Here is a tiny trained network, its code and every weight. The questions are about switching its units off for an input and a class, where a switched-off unit gives its printed mean instead of its output.

import numpy as np


def w(rows, s, z=0):
    codes = np.array(rows[::2]) - 128.0
    scale = np.full(codes.shape[1], s)
    scale[-1] = z or s
    return codes * scale


def f(y):
    return y / 2 * (1 + np.tanh(0.7978845608 * (y + 0.044715 * y**3)))


def log_softmax(a):
    a = a - a.max(-1, keepdims=True)
    return a - np.log(np.exp(a).sum(-1, keepdims=True))


def net(x, mask):
    res = np.array(x, float).reshape(1, 7) / 4 @ E
    y = f(res @ A[0][:, :-1].T + A[0][:, -1])
    res = res + np.where(mask, y, B[0][:, -1]) @ B[0][:, :-1]
    return log_softmax(res[-1] @ U[:, :-1].T + U[:, -1])


A, B = {}, {}
E = w([
[152,136,169,101,140,110,142,138],'x0',
[124,149,178,197,147,82,59,225],'x1',
[7,178,188,108,74,116,81,93],'x2',
[220,161,97,88,8,164,29,120],'x3',
[135,146,123,122,148,108,130,125],'x4',
[120,111,121,136,112,131,122,126],'x5',
[135,126,131,121,131,99,128,126],'x6',
],0.014)
A[0] = w([
[71,165,197,166,118,139,144,91,116],'neuron 0',
[161,167,149,190,115,125,48,227,99],'neuron 1',
[84,114,136,137,177,140,198,102,194],'neuron 2',
[77,89,106,87,158,137,189,74,206],'neuron 3',
[179,179,116,152,109,138,22,160,68],'neuron 4',
[85,116,160,200,169,102,125,238,160],'neuron 5',
[62,173,146,80,92,124,109,61,102],'neuron 6',
[57,141,161,107,152,123,83,142,133],'neuron 7',
[40,191,188,113,88,109,100,75,171],'neuron 8',
[166,158,72,29,72,151,109,120,176],'neuron 9',
[92,99,96,38,149,147,160,70,211],'neuron 10',
[105,107,150,150,150,162,176,146,220],'neuron 11',
[124,93,123,137,157,144,220,7,254],'neuron 12',
[76,103,120,143,73,104,145,180,88],'neuron 13',
],0.013,0.0071)
B[0] = w([
[61,124,148,121,129,144,115,136,189],'neuron 0',
[112,64,200,183,133,72,95,127,227],'neuron 1',
[148,123,162,143,121,53,86,149,223],'neuron 2',
[141,132,200,135,131,106,84,144,226],'neuron 3',
[165,113,227,111,121,92,90,105,207],'neuron 4',
[118,135,55,171,203,89,215,201,245],'neuron 5',
[111,223,141,61,65,108,114,189,205],'neuron 6',
[59,188,118,113,157,102,130,143,185],'neuron 7',
[3,180,122,67,135,123,87,165,234],'neuron 8',
[140,105,95,69,103,214,160,92,228],'neuron 9',
[146,131,172,98,102,147,101,138,224],'neuron 10',
[137,121,106,171,146,84,113,127,194],'neuron 11',
[173,67,177,128,129,121,101,95,253],'neuron 12',
[119,133,111,118,131,141,122,145,148],'neuron 13',
],0.013,0.021)
U = w([
[190,85,181,177,109,107,98,129,253],'0',
[42,171,210,105,95,90,40,139,108],'1',
[132,143,37,224,121,84,201,175,46],'2',
[8,201,68,139,154,114,143,184,117],'3',
[174,98,66,44,125,248,153,72,158],'4',
[93,228,113,21,68,214,107,138,30],'5',
],0.011,0.0038)

Each question gives the input, the list of numbers given to net, and the class t.
The units are the neurons (one row each of A and B). Each row of codes is followed by its name. A weight is (code - 128) times the scale printed after its matrix; where a second scale follows, it is the last column's (A, B and U).
mask holds one flag per neuron, in row order. A switched-off neuron (its flag False) gives its mean, the last column of its row in B, instead of its output. The means were averaged over made-up inputs and are rounded, as every weight is.
A unit's drop is (log p(t) with every unit on - log p(t) with that unit switched off) / (log p(t) with every unit on - log p(t) with every unit switched off).
The circuit of an input: a set's keep is (log p(t) with only the set's units on - log p(t) with every unit switched off) / (log p(t) with every unit on - log p(t) with every unit switched off). Starting from the 12 units with the biggest drops (on a tie, the unit counted first), units are removed one at a time, each time the one whose removal leaves the highest keep (on an exact tie, the one counted first), for as long as the keep stays at least 0.8.
circuit, biggest first: the units of the circuit, biggest drop first
k most important neurons: the k neurons with the biggest drops, biggest first
drop when u is switched off: that unit's drop, to one decimal
input [-4,7,-7,-2,-4,3,7], class 2: circuit, biggest first -> neuron 5
input [5,1,2,-5,-2,7,-6], class 3: circuit, biggest first -> neuron 5; neuron 4
input [6,-8,-3,1,-5,-2,1], class 4: 3 most important neurons -> neuron 9; neuron 1; neuron 4
input [-7,1,7,-6,-6,8,-4], class 3: 2 most important neurons -> neuron 5; neuron 4
input [4,0,-8,4,4,8,-2], class 4: circuit, biggest first -> neuron 9; neuron 2
input [5,6,2,0,7,2,3], class 3: 2 most important neurons -> neuron 5; neuron 12
input [-8,1,-6,-7,4,-3,6], class 2: 3 most important neurons -> neuron 5; neuron 4; neuron 1
input [0,-1,-5,0,-8,-5,-6], class 0: 3 most important neurons -> neuron 9; neuron 5; neuron 8
input [-8,-6,-5,0,-5,4,-3], class 0: 2 most important neurons -> neuron 3; neuron 12
input [-6,0,-6,8,4,-8,-4], class 4: drop when neuron 9 is switched off -> 1.0
input [-8,-8,-1,2,-2,-5,7], class 4: drop when neuron 9 is switched off -> 0.2
input [4,-8,-1,2,-2,3,5], class 4: drop when neuron 9 is switched off -> 0.2
